Here is a tiny trained network, its code and every weight. The questions are about switching its units off for an input and a target symbol, where a switched-off unit gives its printed mean instead of its output.

import numpy as np


def w(rows, s, z=0):
    codes = np.array(rows[::2]) - 128.0
    scale = np.full(codes.shape[1], s)
    scale[-1] = z or s
    return codes * scale


def norm(h):
    return h / np.sqrt((h * h).mean(-1, keepdims=True) + 1e-5)


def f(y):
    return y / 2 * (1 + np.tanh(0.7978845608 * (y + 0.044715 * y**3)))


def softmax(a):
    e = np.exp(a - a.max(-1, keepdims=True))
    return e / e.sum(-1, keepdims=True)


def log_softmax(a):
    a = a - a.max(-1, keepdims=True)
    return a - np.log(np.exp(a).sum(-1, keepdims=True))


def net(x, mask):
    ids = ['ΛΦΨαμω'.index(c) for c in x.split()]
    T = len(ids)
    res = E[ids] + P[:T]
    u = 0
    for l in range(2):
        q, k, v = (norm(res) @ M[l].T for M in (Q, K, V))
        z = softmax(np.where(np.tri(T) > 0, q @ k.T / 3**0.5, -1e9)) @ v
        res = res + np.where(mask[u], z, O[l][:, -1]) @ O[l][:, :-1]
        u += 1
        y = f(norm(res) @ A[l][:, :-1].T + A[l][:, -1])
        res = res + np.where(mask[u : u + 4], y, B[l][:, -1]) @ B[l][:, :-1]
        u += 4
    return log_softmax(norm(res)[-1] @ U[:, :-1].T + U[:, -1])


Q, K, V, O, A, B = {}, {}, {}, {}, {}, {}
E = w([
[194,221,127,84,148,8,134,216,95,124,100],'Λ',
[120,197,175,56,84,110,94,233,144,154,132],'Φ',
[186,83,141,94,107,203,166,249,7,187,77],'Ψ',
[153,44,241,152,56,89,175,63,83,151,116],'α',
[98,148,120,54,92,99,219,107,83,154,91],'μ',
[149,91,70,178,41,150,184,92,31,120,43],'ω',
],0.012)
P = w([
[158,84,55,124,101,99,186,162,154,173,214],'0',
[70,169,170,138,149,106,166,72,47,201,168],'1',
[78,111,145,57,71,64,41,130,127,55,90],'2',
[170,197,165,113,40,144,212,150,160,9,219],'3',
[46,174,178,237,181,175,164,110,166,197,84],'4',
[140,62,142,96,73,91,53,131,113,92,51],'5',
],0.013)
Q[0] = w([
[175,77,116,25,111,134,116,138,207,32,110],'0.h0',
[113,98,145,189,253,161,111,94,206,185,173],'0.h0',
[174,103,86,100,178,98,85,117,200,64,166],'0.h0',
],0.027)
K[0] = w([
[173,47,31,121,87,159,211,65,59,132,201],'0.h0',
[157,171,198,151,169,180,90,126,3,24,49],'0.h0',
[140,105,106,105,103,196,171,142,69,108,118],'0.h0',
],0.027)
V[0] = w([
[127,141,4,187,102,135,180,118,169,138,38],'0.h0',
[144,128,35,160,157,190,105,187,199,126,189],'0.h0',
[28,179,80,85,155,234,184,64,213,150,165],'0.h0',
],0.015)
O[0] = w([
[100,120,105,90,163,149,255,173,167,137,108,81],'0.h0',
[150,135,46,126,69,237,105,61,141,124,137,254],'0.h0',
[74,140,107,44,172,31,96,96,200,177,82,77],'0.h0',
],0.0086,0.0044)
A[0] = w([
[47,119,177,135,181,98,92,137,48,107,92,14],'0.n0',
[78,91,116,112,228,152,53,124,213,96,2,2],'0.n1',
[144,138,184,179,182,144,158,115,164,108,146,131],'0.n2',
[76,205,181,207,229,154,166,103,75,209,87,181],'0.n3',
],0.028,0.0026)
B[0] = w([
[161,162,157,124,104,145,167,77,195,164,138,234],'0.n0',
[58,109,69,190,99,168,131,153,210,39,78,221],'0.n1',
[87,110,141,170,120,170,123,137,107,126,135,149],'0.n2',
[78,171,117,120,133,86,153,4,158,136,58,248],'0.n3',
],0.022,0.015)
Q[1] = w([
[97,163,150,178,125,154,176,109,159,119,122],'1.h0',
[153,115,114,63,192,79,53,45,110,254,139],'1.h0',
[69,39,124,102,95,95,60,184,217,84,33],'1.h0',
],0.031)
K[1] = w([
[141,100,101,127,159,112,95,194,124,50,147],'1.h0',
[94,253,170,91,85,136,51,73,136,83,76],'1.h0',
[139,103,135,105,177,42,203,100,76,97,56],'1.h0',
],0.03)
V[1] = w([
[148,202,221,116,171,177,175,77,58,198,160],'1.h0',
[119,172,193,157,94,76,151,48,68,45,64],'1.h0',
[161,165,87,111,228,99,78,254,67,56,138],'1.h0',
],0.018)
O[1] = w([
[142,127,12,128,91,87,117,156,52,166,120,143],'1.h0',
[110,112,127,203,140,222,201,234,28,121,186,87],'1.h0',
[130,184,105,97,78,105,164,2,208,230,150,6],'1.h0',
],0.0098,0.023)
A[1] = w([
[113,155,175,139,204,115,1,25,33,105,42,84],'1.n0',
[176,165,108,210,177,198,167,96,187,162,242,2],'1.n1',
[129,93,232,17,140,51,71,133,143,168,67,96],'1.n2',
[93,81,124,85,172,107,7,119,148,101,95,66],'1.n3',
],0.025,0.007)
B[1] = w([
[89,90,81,128,181,172,184,32,84,123,149,232],'1.n0',
[128,198,64,106,196,125,116,165,151,143,148,140],'1.n1',
[101,130,129,177,149,2,150,137,112,155,108,249],'1.n2',
[149,141,103,104,129,213,175,88,128,115,156,227],'1.n3',
],0.026,0.021)
U = w([
[200,146,126,124,19,147,90,62,103,104,137,138],'Λ',
[112,84,156,206,129,165,63,148,75,73,195,226],'Φ',
[72,147,83,136,151,196,208,9,47,97,157,3],'Ψ',
[140,254,74,166,160,175,136,140,135,130,175,46],'α',
[107,90,142,141,128,192,204,148,241,51,93,100],'μ',
[90,184,184,175,126,53,78,93,116,152,31,227],'ω',
],0.0049,0.0035)

Each question gives the input, a string of symbols that net reads in full, and the target symbol t.
The units are the heads (3 rows each of Q, K, V and O) and the neurons (one row each of A and B). Each row of codes is followed by its name. A weight is (code - 128) times the scale printed after its matrix; where a second scale follows, it is the last column's (O, A, B and U).
mask holds one flag per unit, layer by layer, with each layer's heads first. A switched-off unit (its flag False) gives its mean, the last column of its rows in O or B, instead of its output. The means were averaged over made-up inputs and are rounded, as every weight is.
A unit's drop is (log p(t) with every unit on - log p(t) with that unit switched off) / (log p(t) with every unit on - log p(t) with every unit switched off).
The circuit of an input: a set's keep is (log p(t) with only the set's units on - log p(t) with every unit switched off) / (log p(t) with every unit on - log p(t) with every unit switched off). Starting from all 10 units, units are removed one at a time, each time the one whose removal leaves the highest keep (on an exact tie, the one counted first), for as long as the keep stays at least 0.8.
circuit, biggest first: the units of the circuit, biggest drop first
unit that matters most: the unit with the biggest drop
top k neurons: the k neurons with the biggest drops, biggest first
k most important neurons of layer l: the k neurons of layer l with the biggest drops, biggest first
drop when u is switched off: that unit's drop, to one decimal
input μ α ω, target μ: unit that matters most -> 0.h0
input Λ Λ Φ Λ Φ Λ, target Λ: top 2 neurons -> 0.n3, 0.n1
input Φ μ Φ Φ Φ, target μ: circuit, biggest first -> 0.h0, 0.n1
input Φ Φ ω, target Φ: top 2 neurons -> 0.n0, 0.n1
input Φ α Φ Λ α α, target Φ: top 2 neurons -> 0.n0, 0.n3
input Λ α α μ, target α: top 3 neurons -> 0.n3, 1.n1, 0.n0
input Φ α Φ α α ω, target Φ: circuit, biggest first -> 1.h0, 0.n0, 0.n1, 0.n3
input α μ μ, target α: top 3 neurons -> 0.n0, 0.n3, 1.n1
input μ Ψ Φ Λ, target ω: top 2 neurons -> 1.n2, 0.n1
input ω μ Φ Φ, target μ: 3 most important neurons of layer 0 -> 0.n3, 0.n0, 0.n2
input μ μ μ Λ, target ω: top 3 neurons -> 1.n2, 0.n3, 0.n1
input Λ μ Ψ, target Λ: 3 most important neurons of layer 0 -> 0.n1, 0.n3, 0.n0
input μ Φ Ψ α, target ω: 2 most important neurons of layer 1 -> 1.n2, 1.n0
input μ Φ α Φ, target ω: top 4 neurons -> 0.n3, 1.n2, 0.n1, 0.n0
input ω Φ Φ, target ω: unit that matters most -> 0.n1
input α Φ Φ Φ Φ ω, target α: top 3 neurons -> 0.n0, 0.n3, 1.n1
input ω α Λ Φ μ Ψ, target ω: top 2 neurons -> 0.n1, 0.n3
input ω Λ Ψ Φ Φ α, target ω: top 4 neurons -> 0.n1, 0.n3, 0.n0, 1.n0
input α μ Φ, target α: top 3 neurons -> 0.n0, 0.n3, 1.n1
input μ μ α, target μ: top neuron -> 0.n1
input Λ Φ Ψ Φ ω Φ, target Λ: top 3 neurons -> 0.n1, 0.n3, 1.n2
input ω μ Φ μ, target μ: 2 most important neurons of layer 0 -> 0.n3, 0.n0
input Ψ μ Φ α, target Λ: 2 most important neurons of layer 0 -> 0.n1, 0.n3
input Λ Ψ Λ Ψ, target α: 3 most important neurons of layer 0 -> 0.n3, 0.n0, 0.n1
input Λ Φ Φ Λ, target α: drop when 1.n1 is switched off -> 0.6
input Λ μ α, target Λ: drop when 0.n0 is switched off -> 0.2
input Φ α α, target Φ: drop when 0.h0 is switched off -> 1.1
input μ Φ Λ, target μ: drop when 1.n0 is switched off -> 0.1
